Below is a small trained network, with its code and all its weights. Each question gives an input and a class and asks what happens when units are switched off, that is, made to give their printed mean instead of their output.

import numpy as np


def w(rows, s, z=0):
    codes = np.array(rows[::2]) - 128.0
    scale = np.full(codes.shape[1], s)
    scale[-1] = z or s
    return codes * scale


def norm(h):
    return h / np.sqrt((h * h).mean(-1, keepdims=True) + 1e-5)


def f(y):
    return y / 2 * (1 + np.tanh(0.7978845608 * (y + 0.044715 * y**3)))


def log_softmax(a):
    a = a - a.max(-1, keepdims=True)
    return a - np.log(np.exp(a).sum(-1, keepdims=True))


def net(x, mask):
    res = np.array(x, float).reshape(1, 3) / 4 @ E
    u = 0
    for l in range(2):
        y = f(norm(res) @ A[l][:, :-1].T + A[l][:, -1])
        res = res + np.where(mask[u : u + 11], y, B[l][:, -1]) @ B[l][:, :-1]
        u += 11
    return log_softmax(norm(res)[-1] @ U[:, :-1].T + U[:, -1])


A, B = {}, {}
E = w([
[57,67,86,71,95,24],'x0',
[18,119,254,62,142,168],'x1',
[46,212,139,50,163,74],'x2',
],0.0091)
A[0] = w([
[111,10,189,141,91,197,99],'L0N0',
[147,121,84,122,117,142,56],'L0N1',
[138,212,81,150,100,150,109],'L0N2',
[167,200,139,71,188,128,53],'L0N3',
[90,40,177,88,118,95,6],'L0N4',
[166,25,79,163,111,149,162],'L0N5',
[163,125,161,180,112,162,95],'L0N6',
[186,185,108,111,99,129,98],'L0N7',
[110,84,154,85,60,150,36],'L0N8',
[102,133,186,115,156,137,154],'L0N9',
[96,101,49,123,71,74,204],'L0N10',
],0.012,0.0025)
B[0] = w([
[174,166,138,131,247,49,248],'L0N0',
[111,115,155,149,108,139,140],'L0N1',
[84,153,88,175,173,136,185],'L0N2',
[141,148,93,218,96,96,182],'L0N3',
[129,52,86,209,87,132,222],'L0N4',
[56,116,160,127,45,170,244],'L0N5',
[156,106,46,64,167,168,189],'L0N6',
[84,134,126,180,163,146,171],'L0N7',
[111,84,188,141,165,119,172],'L0N8',
[198,153,109,109,58,162,206],'L0N9',
[199,131,150,44,158,83,255],'L0N10',
],0.014,0.0065)
A[1] = w([
[173,128,169,106,187,153,32],'L1N0',
[109,130,163,180,94,182,179],'L1N1',
[118,139,162,129,138,153,158],'L1N2',
[100,169,147,206,178,120,111],'L1N3',
[115,151,104,99,78,252,166],'L1N4',
[125,118,82,111,114,98,103],'L1N5',
[124,194,144,173,148,161,69],'L1N6',
[115,83,155,67,25,157,127],'L1N7',
[98,100,156,120,115,92,119],'L1N8',
[75,67,99,141,185,162,121],'L1N9',
[122,204,214,145,55,193,5],'L1N10',
],0.015,0.0027)
B[1] = w([
[85,170,77,79,103,139,184],'L1N0',
[187,116,133,77,163,89,181],'L1N1',
[157,123,81,123,154,67,136],'L1N2',
[93,118,131,94,55,203,207],'L1N3',
[141,57,209,127,142,65,222],'L1N4',
[154,117,179,127,196,220,161],'L1N5',
[57,135,129,132,133,92,203],'L1N6',
[27,245,57,192,113,176,255],'L1N7',
[138,161,126,192,100,183,187],'L1N8',
[182,117,187,150,51,88,179],'L1N9',
[184,2,164,159,129,128,191],'L1N10',
],0.015,0.0073)
U = w([
[155,45,222,172,80,74,76],'0',
[17,223,82,184,58,164,69],'1',
[165,197,116,11,179,108,255],'2',
],0.012,0.0007)

Each question gives the input, the list of numbers given to net, and the class t.
The units are the neurons (one row each of A and B). Each row of codes is followed by its name. A weight is (code - 128) times the scale printed after its matrix; where a second scale follows, it is the last column's (A, B and U).
mask holds one flag per neuron, layer by layer. A switched-off neuron (its flag False) gives its mean, the last column of its row in B, instead of its output. The means were averaged over made-up inputs and are rounded, as every weight is.
A unit's drop is (log p(t) with every unit on - log p(t) with that unit switched off) / (log p(t) with every unit on - log p(t) with every unit switched off).
The circuit of an input: a set's keep is (log p(t) with only the set's units on - log p(t) with every unit switched off) / (log p(t) with every unit on - log p(t) with every unit switched off). Starting from the 12 units with the biggest drops (on a tie, the unit counted first), units are removed one at a time, each time the one whose removal leaves the highest keep (on an exact tie, the one counted first), for as long as the keep stays at least 0.8.
circuit, biggest first: the units of the circuit, biggest drop first
most important unit: the unit with the biggest drop
k most important neurons: the k neurons with the biggest drops, biggest first
top k neurons in layer l: the k neurons of layer l with the biggest drops, biggest first
drop of u: that unit's drop, to one decimal
input [6,-1,5], class 2: circuit, biggest first : [L0N10]
input [7,-6,-5], class 1: 2 most important neurons : [L0N5, L1N7]
input [-5,-3,-1], class 0: circuit, biggest first : [L0N0, L1N4]
input [-3,2,1], class 0: 3 most important neurons : [L0N9, L0N10, L0N0]
input [2,-7,-8], class 1: circuit, biggest first : [L1N7, L0N5]
input [8,-5,-7], class 1: 2 most important neurons : [L0N5, L1N7]
input [8,-7,-3], class 1: circuit, biggest first : [L0N5, L1N7]
input [-2,-4,0], class 0: 2 most important neurons : [L0N0, L1N7]
input [1,-2,5], class 2: 2 most important neurons : [L0N10, L1N7]
input [7,0,-5], class 1: top 3 neurons in layer 1 : [L1N7, L1N4, L1N10]
input [-6,1,-6], class 2: 4 most important neurons : [L0N0, L0N4, L1N0, L1N7]
input [4,-4,-8], class 1: 2 most important neurons : [L0N5, L1N7]
input [-1,7,2], class 0: 2 most important neurons : [L1N10, L0N10]
input [-4,8,7], class 0: most important unit : L1N10
input [2,0,4], class 2: top 2 neurons in layer 0 : [L0N5, L0N10]
input [4,-1,-7], class 1: drop of L0N5 : 3.4
input [-2,5,5], class 0: drop of L1N10 : 0.4
input [-4,-5,-1], class 0: drop of L0N0 : 0.3
